[ 54 149  55  65 129  73]  q_695
[149 161  55  65  73 124]  q_594
[132  91 134 145 132 124]  q_736
common q_594 q_736: 	[124]
miss q_695: [129 149  54  73  65]	[55]
back: [ 65  55 149  54]	q_695

[114 127 146 150 139 119 106  96  82 148  85  97 106 119 113 121 142  94
 134  96 114 129 131 118 110 128  98 121] -> q_127
[110  92  82 153 124  93 106 105  98 160 101 100 119 113  80  89 123 101
 130 120 113 136 106 116 101 146 108 140] -> q_759
[131 130  87 156 111 137 145 158 153 140 163 155 157 125  92 135  87 150
 163 168 140 178 104 136 140 160 161 165] -> q_376
[147 155 165 103 113 158 145 143 140  87 142 134 115 141 157 183 154 141
 131 104 137 112 175 133 158 101 119 107] -> q_852
[128 145 118 128 117 156 137 150 152 106 158 161 147 118 119 178 126 135
 170 157 139 160 147 119 156 127 149 139] -> q_706
[129 105 147 102 141  96 116 104 106 118 102  89  91 142 137  91 112 122
  79  86 113  80 121 140  95  99  95  96] -> q_157
[114 127 146 150 139 119 139  96  82 148  85  97 106 119 113 121 142  94
 134  96 114 129 131 118 110 111  98 121] -> q_617
[108 126 135 151 105 129 111  76  77 116  57  90  99 118  78 148 144  71
 179  96 123 155 137 104 132 122  80 133] -> q_512
[112 117 119 139 100 131 115  96  95 110  86  91 108 118  81 152 161  81
 157 111 134 145 162 102 136 115  90 132] -> q_96
which: [110  92  82 153 124  93 106 105  98 160 101 100 119 113  80  89 123 101
 130 120 113 136 106 116 101 146 108 140]	q_759
len: [128 145 118 128 117 156 137 150 152 106 158 161 147 118 119 178 126 135
 170 157 139 160 147 119 156]	25

[145 128 105 118 101 123 105 131 119 103 142 100 124 144 104 120 110  82
  97  84 106 132 128 111  82 128 144  90 120 106]  q_732
[153 134 108 143 124  93 106 113 117  89 122 128 108 134 136 118 117 103
 135  86  96 135 130  98 120 163 128 124 120 137]  q_952
[109 145 143 105 146  77 143 149 164 209 143 135 142 153 113 128 153 118
  87 165 179 145 141 200 110  80 173 142 163 104]  q_976
[128 103 153 152 140 140 151 131 130 108 136 119 157  92 163 157 137 198
 185 153 134 111 114 105 177 150  91 131 125 150]  q_799
[100 159 136 105 158 149 136 125 170 211 105 154 105 156 112 102 164  91
  60 163 177 158 151 208 113  69 181 161 171 105]  q_449
[145 128 105 118 101 123 105 131 119 103 142 100 124 144 104 120 110  82
  97  84 106 132 130 165 153 110 131 162 157 134]  q_964
[122 130  90 108  84  94 105 114  99  80  99 109  87 139  75  94 103  46
  62  84  88 127 133  98  81  98 137  87  98  97]  q_795
[131  94 123 124 102 145 124 130 120  77 142  69 143 108 116 136 116 119
 105 101 111 111 110  86 109 111 116  70 115 101]  q_74
[122 130  90 108  84  94 105  62  99  80  47 109  87 139 137  94 103  46
  62  84  88 127 133  98  81  98 137  87  98  97]  q_494
[ 99 140 115 104 142  88  95  73 130 123  50 153  51 125 118  67 134  72
  62 117 121 133 129 129 118  92 121 156 132 124]  q_363
[109 145 143 105 146 174 143 130 120 209 143 135 142 153 113 128 153 118
  87 165 179 145 141 200 110  80 173 142 163 104]  q_251
which: [145 128 105 118 101 123 105 131 119 103 142 100 124 144 104 120 110  82
  97  84 106 132 130 165 153 110 131 162 157 134]	q_964
miss q_732: [131 106 132  82  90 105 123  84 142 103 120 145 118 120 100 124 111 128
 110  97 144 128 144 101 106 128 105 119  82]	[104]
which: [131  94 123 124 102 145 124 130 120  77 142  69 143 108 116 136 116 119
 105 101 111 111 110  86 109 111 116  70 115 101]	q_74
len: [109 145 143 105 146 174 143 130 120 209 143 135 142 153 113 128]	16
len: [122 130  90 108  84  94 105 114  99  80  99 109  87 139  75  94 103  46
  62  84  88 127 133  98  81  98 137]	27

[164 150  59 210 134] = q_85
[ 72 160 170  81 104] = q_763
[106 210  87 202 205] = q_333
[135 193 161  91  68] = q_368
[155  56 202 108 159] = q_885
[ 62 160 155  52 155] = q_141
[ 90  60 116 180 192] = q_406
[ 88  60 116 180 192] = q_628
[156  76 203 132 116] = q_610
common q_763 q_141: 	[160]
common q_885 q_333: 	[202]
miss q_885: [108  56 159 155]	[202]
common q_406 q_610: 	[116]
succ: [135]	[193]

[152 103 102 127 115 116 153 103 136 139 103 116 172 136 125 168 123 132
 157 107 123 114 155 142  84 190 112 122 148 171 106 116 142 122 110 108
 128 167  97  77 129 123  96  73 137 123 134  95 127 157 143 121 160 178
  96 126 121 137 114] -> q_699
[107 150 108 107 102 152 104 147 148 107 143 165 129 165 125  93 180 145
 142 112 141 147 131 107 175 108 114 147 133 147 133 118  97 116 149 108
 128 167  97  77 129 123  90  78 137 123 134  95 127 157 143 114 160 178
  96 126 121 137 114] -> q_430
[152 103 102 127 115 116 153 103 136 139 103 116 172 136 125 168 123 132
 157 107 123 114 155 142  84 190 112 122 148 138 104 113 153 142 166 126
 115 140 130 140  80 100 104 132 120 125  87 102 150 133 125 125 180 114
 125 141  95 157 156] -> q_888
[152 103 102 127 115 116 153 103 136 139 103 116 172 136 125 168 123 132
 157 107 123 114 155 142  84 190 112 122 148 171 106 116 142 122 110 120
 113 128 137 149  68 142 195 140 160 112 153  89 138 107 153 147 148 145
 194 166 135 157  91] -> q_150
[128 145 142  91 113 104 120 121 118 154 194 115 169  95 110 104 143  96
 128 126 126  66 122  74 140 106 184 100 110 188  85  94 154 193 113  80
 140 132 110 141  84 129 149 140 150 117 129 100 146 104 161 121 172 132
 112 148 153 110  97] -> q_110
miss q_110: [169 154 129 143 113  95  91  80 104 146 118 110 148 132 126 122  74 132
 142 188 140  97  66 194  85 145 128 112 129 120 154 161 100 104 153 140
 106 184 100 172 140  84 113 117  94 193 121 141 115 104 128 150 149 110
 110 121 126 110]	[96]
which: [152 103 102 127 115 116 153 103 136 139 103 116 172 136 125 168 123 132
 157 107 123 114 155 142  84 190 112 122 148 171 106 116 142 122 110 120
 113 128 137 149  68 142 195 140 160 112 153  89 138 107 153 147 148 145
 194 166 135 157  91]	q_150

[129 115 118 176 113 141 127 124 128 160 130 105 107 124 126 127 140 142
 124 124 123 126 128 119 121 140 138 124 124  66 137 134 133 124 135 153
 143 124 131 135 134 116 139 158 120 102 137 144 141 116  87 110]  q_692
[112 132 112 104 152 140 128 120 130 127 139 137 133 115 121 159 121 134
 119 128 119 137 138 135 114 137 122 116 160 118 132 118 126 159 100 190
 136 112 107 112 128 118 137 158 136  99 135 140 143 145 108 127]  q_442
[121 129 133  95 157 137 123 140 133 127 129 139 126 142 116 140 120 141
 126 117 118 126 131 134 117 120 152 116 143 147 144 126 134 100 138 127
 125 124 128 112 137 116 127 178 130 149 111 136 108 101 127 124]  q_58
[141 148 136 136 140 105 128 127 128 116 128 119 130 122 139 129 120 116
 122 129 146 122 124 120  92 129 145 124 117 107 133 136 139 129 104 117
 123 124 119 155 138 144 132  89 123 137 118 133 132  98 139 125]  q_145
[124 126 131 130 132 113 145 126 136 127 121 115 134  94 131 122 126 114
 122 143 119 128 122 114 134 129 137 137 129 103 127 128 158 140 120 137
 143 136 123 124 122 124 113  95 133 110 134 128  89 137 134 111]  q_30
[113 124 136 172 104 113 128 130 138 123 123 141 126 110 124 128 131 148
 129 131 133 131 130 110  56 134 150 133 138  98 137 120 148 146 107 108
 121 144 132 131 123 113 125 122 132 133 112 139 144 171 115 118]  q_100
which: [121 129 133  95 157 137 123 140 133 127 129 139 126 142 116 140 120 141
 126 117 118 126 131 134 117 120 152 116 143 147 144 126 134 100 138 127
 125 124 128 112 137 116 127 178 130 149 111 136 108 101 127 124]	q_58
which: [124 126 131 130 132 113 145 126 136 127 121 115 134  94 131 122 126 114
 122 143 119 128 122 114 134 129 137 137 129 103 127 128 158 140 120 137
 143 136 123 124 122 124 113  95 133 110 134 128  89 137 134 111]	q_30

[ 41 149  93 116  99 202 103  48 127 195 195  52 147  92 130  64 176 183
  82 208 202  95 217  82  76 115  46  75  66] -> q_684
[155 211 187 102 183  75 185 163 183 165 147 197 183  43 133 156  91  91
 213 135 132 121  58 195  44 182 118 173 172] -> q_953
[163 104 100 196 210 137 213  46 113 126  45 179  70 156 141  99  45  60
 142 110  89 159  43 103 119  97 115 149 171] -> q_571
[ 41  90 203  57 170  51 165 112 182 189 101 181  46  89  88 175  61 104
  83 134  45 199  43  61 183 182  87 186 127] -> q_951
which: [155 211 187 102 183  75 185 163 183 165 147 197 183  43 133 156  91  91
 213 135 132 121  58 195  44 182 118 173 172]	q_953
back: [183 176  64 130  92 147  52 195]	q_684
back: [113  46 213 137 210 196 100]	q_571
succ: [101]	[181]

[202  77 123  87  91] -> q_524
[102 151 148 121 143] -> q_981
[173  87 116 125  88] -> q_634
[175 172 191 172  78] -> q_426
[172 170 189 175  79] -> q_11
[219 123 206 132  32] -> q_390
[184 179 204 185  68] -> q_81
[116 206 123 125 136] -> q_383
back: [206 123 219]	q_390
which: [172 170 189 175  79]	q_11
common q_634 q_524: 	[87]
common q_383 q_524: 	[123]
len: [102 151 148 121 143]	5

[178 105 110 139 141 139 148 152]  q_63
[127 111 172 116  35 142 128 124]  q_93
[101 119 121 118 111 158 135 116]  q_838
[127 122 140 119 122 127 147 158]  q_497
[ 89 119 113 117  95 126 147 167]  q_741
[109  77 111 121 121 143 147 115]  q_794
[113 120  91 147 114 132 140 153]  q_48
[165 150 159 114 124 125 148 109]  q_413
len: [127 111 172 116  35 142 128 124]	8
succ: [125]	[148]

[168 116  92 177 217  69 104 143 205 128 140 108]  q_979
[ 72  64 193 203  36 138 167 142 211 218 188 104]  q_588
[ 78 107 160 139 213  82 108 164  61 168 222  32]  q_608
[155 146 187  91 145 221  31 139 119 201 143 120]  q_905
miss q_905: [143 146  91  31 221 120 145 201 119 139 187]	[155]
miss q_905: [ 91 221 201 143 119 155  31 139 120 145 187]	[146]

[125 149 140 137 140 124 111 178 103 124 113 125 147 106 123 159] : q_740
[113 123 126 148 113 119 124 128 120 134  95 102 126 124  89 163] : q_526
[213  78 126 109 105 156 148 126  66  55 108 157 142 139  73 110] : q_241
[122 159 165 143 109 136 109 150 133 132 105 145 129 123 149 164] : q_18
[180  74 124 126  97 137 136 126  90 122  98 154 117 144 122 124] : q_266
[113 123 126 148 113 119 124 128 120 134  95 102 126 124 185 163] : q_694
miss q_18: [136 123 145 132 133 149 164 109 109 165 122 159 105 129 150]	[143]
miss q_241: [142 108 126 110  66 105 109  55 126 213 139  73 148 157  78]	[156]
back: [122 144 117]	q_266
common q_694 q_18: 	[123]

[139 158 143  77 123 131 131 127 174 143 162  79 118 147 129 150 163 157
 104  86 135 131 153 175] = q_986
[139 126 143  77 123 131 131 127 174 143 162  79 118 147 112 107 120 124
 100  33 138  92 128 143] = q_120
[103  79 111 172 139 107 139 142 130 131 128  95  99 137 118 110 146 147
 112  71 117 107 132 133] = q_298
[ 90 146 105  92 115 121 137 135 166 128 109 126 142 171 133 149 147 160
 109  79 123 123 131 116] = q_202
[103  65 133 194 127 113 133 129 145 111 117 144 117  94 132 129 135 123
 106 157 110 125 133 101] = q_382
[139 158 143  77 123 131 131 127 174 143 162  79 118 147 112 174 162 124
 100 125 138  92 128 143] = q_972
[ 89  63 101 179 146 119 145 131 157 112 100 137 123 153 131 153 144 168
 115 112 121 132 136 134] = q_863
miss q_298: [142 132  99 147 133  79 137 107 131 118 139 117 107  95 128 146 103 112
 110  71 130 139 172]	[111]
len: [ 90 146 105  92 115 121 137 135]	8
which: [139 158 143  77 123 131 131 127 174 143 162  79 118 147 129 150 163 157
 104  86 135 131 153 175]	q_986
which: [139 158 143  77 123 131 131 127 174 143 162  79 118 147 112 174 162 124
 100 125 138  92 128 143]	q_972
succ: [90]	[146]
back: [129 133 113 127]	q_382

[141 114 105 126] = q_500
[145 120  50 140] = q_457
[105 191 133 147] = q_412
[ 88 119 105 126] = q_199
[ 75 120  50 145] = q_458
[191 133 105 159] = q_310
back: [133 191 105]	q_412
len: [145 120  50 140]	4
which: [191 133 105 159]	q_310
common q_310 q_199: 	[105]
which: [ 88 119 105 126]	q_199

